Here is a tiny trained network, its code and every weight. The questions are about switching its units off for an input and a target symbol, where a switched-off unit gives its printed mean instead of its output.

import numpy as np


def w(rows, s, z=0):
    codes = np.array(rows[::2]) - 128.0
    scale = np.full(codes.shape[1], s)
    scale[-1] = z or s
    return codes * scale


def norm(h):
    return h / np.sqrt((h * h).mean(-1, keepdims=True) + 1e-5)


def f(y):
    return y / 2 * (1 + np.tanh(0.7978845608 * (y + 0.044715 * y**3)))


def softmax(a):
    e = np.exp(a - a.max(-1, keepdims=True))
    return e / e.sum(-1, keepdims=True)


def log_softmax(a):
    a = a - a.max(-1, keepdims=True)
    return a - np.log(np.exp(a).sum(-1, keepdims=True))


def net(x, mask):
    ids = ['Φαγζηθξτ'.index(c) for c in x.split()]
    T = len(ids)
    res = E[ids] + P[:T]
    u = 0
    for l in range(2):
        r = norm(res)
        for j in range(2):
            rows = slice(2 * j, 2 * j + 2)
            q, k, v = (r @ M[l][rows].T for M in (Q, K, V))
            z = softmax(np.where(np.tri(T) > 0, q @ k.T / 2**0.5, -1e9)) @ v
            o = O[l][rows]
            res = res + np.where(mask[u + j], z, o[:, -1]) @ o[:, :-1]
        u += 2
        y = f(norm(res) @ A[l][:, :-1].T + A[l][:, -1])
        res = res + np.where(mask[u : u + 4], y, B[l][:, -1]) @ B[l][:, :-1]
        u += 4
    return log_softmax(norm(res)[-1] @ U[:, :-1].T + U[:, -1])


Q, K, V, O, A, B = {}, {}, {}, {}, {}, {}
E = w([
[147,19,137,151,191,85,235,77],'Φ',
[186,124,106,127,233,101,235,125],'α',
[123,138,75,152,131,88,89,153],'γ',
[166,175,83,129,120,64,120,165],'ζ',
[154,119,43,78,128,136,153,61],'η',
[67,188,4,79,105,173,21,100],'θ',
[197,115,76,159,170,115,148,139],'ξ',
[106,102,84,58,118,159,199,47],'τ',
],0.013)
P = w([
[228,76,160,178,85,106,118,145],'0',
[245,254,25,84,68,210,147,118],'1',
[68,159,137,137,179,77,155,97],'2',
[114,95,38,248,76,156,96,163],'3',
[158,175,97,38,113,157,121,204],'4',
[140,154,155,121,187,55,142,71],'5',
[66,124,42,205,145,95,164,129],'6',
[117,86,82,75,115,100,43,203],'7',
[168,145,190,146,178,74,119,67],'8',
[7,169,67,176,149,133,149,121],'9',
[141,56,103,52,119,116,76,159],'10',
[178,176,228,136,167,87,86,51],'11',
[34,131,66,196,179,88,216,115],'12',
[175,50,113,36,107,73,81,141],'13',
],0.011)
Q[0] = w([
[218,75,232,135,69,158,85,163],'0.h0',
[155,112,255,61,68,140,109,147],'0.h0',
[86,173,212,84,146,52,90,94],'0.h1',
[169,117,105,85,204,100,148,83],'0.h1',
],0.0099)
K[0] = w([
[82,77,64,91,105,80,180,185],'0.h0',
[120,111,30,149,122,189,146,213],'0.h0',
[202,94,112,179,3,170,115,140],'0.h1',
[213,63,200,100,82,95,58,105],'0.h1',
],0.0076)
V[0] = w([
[158,209,99,130,114,90,120,162],'0.h0',
[183,157,111,69,82,114,158,56],'0.h0',
[152,118,255,127,93,66,169,161],'0.h1',
[105,139,95,188,147,120,108,156],'0.h1',
],0.0095)
O[0] = w([
[194,88,162,197,181,129,30,163,108],'0.h0',
[147,105,239,176,159,180,127,194,253],'0.h0',
[55,233,90,100,152,136,93,132,148],'0.h1',
[184,84,5,178,155,67,126,100,94],'0.h1',
],0.011,0.0061)
A[0] = w([
[64,126,156,87,162,127,137,92,248],'0.n0',
[102,119,97,170,148,103,101,80,55],'0.n1',
[177,113,95,68,111,168,102,250,20],'0.n2',
[132,71,150,135,90,128,93,123,180],'0.n3',
],0.011,0.0016)
B[0] = w([
[169,104,88,174,130,86,81,148,255],'0.n0',
[197,162,132,152,137,136,128,158,143],'0.n1',
[93,146,97,138,138,250,166,187,209],'0.n2',
[101,90,165,103,135,112,157,151,158],'0.n3',
],0.012,0.0057)
Q[1] = w([
[226,148,189,105,212,106,89,87],'1.h0',
[98,187,106,64,139,135,98,70],'1.h0',
[136,53,115,224,107,44,120,175],'1.h1',
[142,170,42,155,187,59,248,253],'1.h1',
],0.0066)
K[1] = w([
[226,212,115,2,145,157,178,76],'1.h0',
[91,102,93,40,146,161,144,54],'1.h0',
[207,225,209,90,243,60,130,120],'1.h1',
[155,111,171,168,141,60,141,95],'1.h1',
],0.007)
V[1] = w([
[175,2,112,130,183,164,144,124],'1.h0',
[177,158,135,119,154,134,174,189],'1.h0',
[120,90,82,124,127,21,113,152],'1.h1',
[207,213,124,93,173,137,216,85],'1.h1',
],0.0081)
O[1] = w([
[174,176,121,120,5,148,197,179,229],'1.h0',
[22,109,104,103,172,119,149,135,254],'1.h0',
[113,95,174,141,67,184,99,91,162],'1.h1',
[155,165,56,38,124,173,142,162,224],'1.h1',
],0.011,0.0054)
A[1] = w([
[70,126,118,145,181,142,149,162,254],'1.n0',
[210,155,93,180,165,164,114,120,43],'1.n1',
[27,173,116,114,2,137,163,118,82],'1.n2',
[123,111,116,77,111,198,117,156,132],'1.n3',
],0.011,0.0014)
B[1] = w([
[160,124,153,114,73,130,71,140,255],'1.n0',
[136,120,89,186,180,123,163,170,155],'1.n1',
[60,128,115,131,154,80,170,105,214],'1.n2',
[221,117,219,138,201,110,175,246,224],'1.n3',
],0.011,0.0072)
U = w([
[184,67,91,30,155,22,95,182,57],'Φ',
[133,130,255,115,133,44,91,188,47],'α',
[160,136,102,223,159,65,99,143,6],'γ',
[84,81,151,173,236,149,28,108,219],'ζ',
[70,198,92,160,125,61,189,100,189],'η',
[85,133,242,119,126,164,168,162,89],'θ',
[183,200,75,97,140,223,168,156,188],'ξ',
[199,119,163,161,70,106,131,96,148],'τ',
],0.0072,0.0018)

Each question gives the input, a string of symbols that net reads in full, and the target symbol t.
The units are the heads (2 rows each of Q, K, V and O) and the neurons (one row each of A and B). Each row of codes is followed by its name. A weight is (code - 128) times the scale printed after its matrix; where a second scale follows, it is the last column's (O, A, B and U).
mask holds one flag per unit, layer by layer, with each layer's heads first. A switched-off unit (its flag False) gives its mean, the last column of its rows in O or B, instead of its output. The means were averaged over made-up inputs and are rounded, as every weight is.
A unit's drop is (log p(t) with every unit on - log p(t) with that unit switched off) / (log p(t) with every unit on - log p(t) with every unit switched off).
The circuit of an input: a set's keep is (log p(t) with only the set's units on - log p(t) with every unit switched off) / (log p(t) with every unit on - log p(t) with every unit switched off). Starting from all 12 units, units are removed one at a time, each time the one whose removal leaves the highest keep (on an exact tie, the one counted first), for as long as the keep stays at least 0.8.
circuit, biggest first: the units of the circuit, biggest drop first
top k neurons: the k neurons with the biggest drops, biggest first
which heads matter: for each layer, one digit per head in row order, 1 if its drop is at least 0.15 and else 0, layers parted by /
input α Φ Φ η, target η: which heads matter	10 / 00
input Φ ξ τ τ τ Φ, target ζ: which heads matter	01 / 11
input τ Φ Φ τ α τ, target α: circuit, biggest first	(0.h1, 0.n0, 1.h1)
input ζ Φ α τ τ τ α Φ τ γ ξ Φ θ, target η: circuit, biggest first	(0.h0, 1.n2)
input Φ τ Φ γ, target η: which heads matter	10 / 00
input Φ τ γ τ Φ Φ Φ τ Φ τ τ Φ θ γ, target θ: circuit, biggest first	(0.n2, 0.n0, 1.h1)
input α ζ τ τ ζ γ α, target γ: circuit, biggest first	(0.h0, 1.n3, 0.n2)
input Φ ζ τ α ζ α Φ, target ξ: circuit, biggest first	(1.h1)
input ζ ξ ζ, target γ: which heads matter	11 / 00
input Φ Φ α α Φ ζ ζ, target ζ: circuit, biggest first	(0.h0, 1.h0, 0.h1)
input θ η Φ ξ γ τ ζ ζ α γ τ ζ, target τ: circuit, biggest first	(0.h1, 1.n3)
input α Φ θ τ Φ ζ ζ ξ Φ τ α Φ α, target η: circuit, biggest first	(0.h0, 1.n3, 0.n2)
input Φ Φ Φ Φ τ τ τ Φ ζ Φ Φ γ, target ζ: which heads matter	01 / 10
input γ γ α α α τ Φ Φ Φ, target ξ: which heads matter	01 / 11
input Φ τ τ γ Φ ζ, target ζ: top neuron	(1.n3)
input ζ τ η Φ ζ α Φ Φ Φ, target γ: top 3 neurons	(0.n0, 1.n1, 0.n2)
input α γ γ, target Φ: which heads matter	01 / 11
input τ Φ Φ ξ, target η: top 2 neurons	(0.n0, 1.n2)
input Φ τ η ξ Φ γ τ τ Φ Φ τ η, target ζ: circuit, biggest first	(1.h0, 0.h1)
input Φ τ Φ Φ Φ α α Φ Φ τ, target η: which heads matter	00 / 00
input γ η ξ α Φ θ α η ζ Φ τ τ θ, target θ: circuit, biggest first	(0.h0)
input τ ζ α α Φ Φ Φ γ τ τ τ τ, target α: top 3 neurons	(0.n2, 0.n0, 1.n2)
input γ τ α Φ α ζ τ ξ τ Φ Φ Φ Φ, target η: circuit, biggest first	(0.h0, 0.n2, 1.n3)
input Φ η τ η, target θ: circuit, biggest first	(0.h1, 0.n0)
input ζ α Φ, target γ: which heads matter	11 / 00
input θ τ α Φ Φ θ Φ ξ γ, target τ: circuit, biggest first	(0.h1, 1.h0)
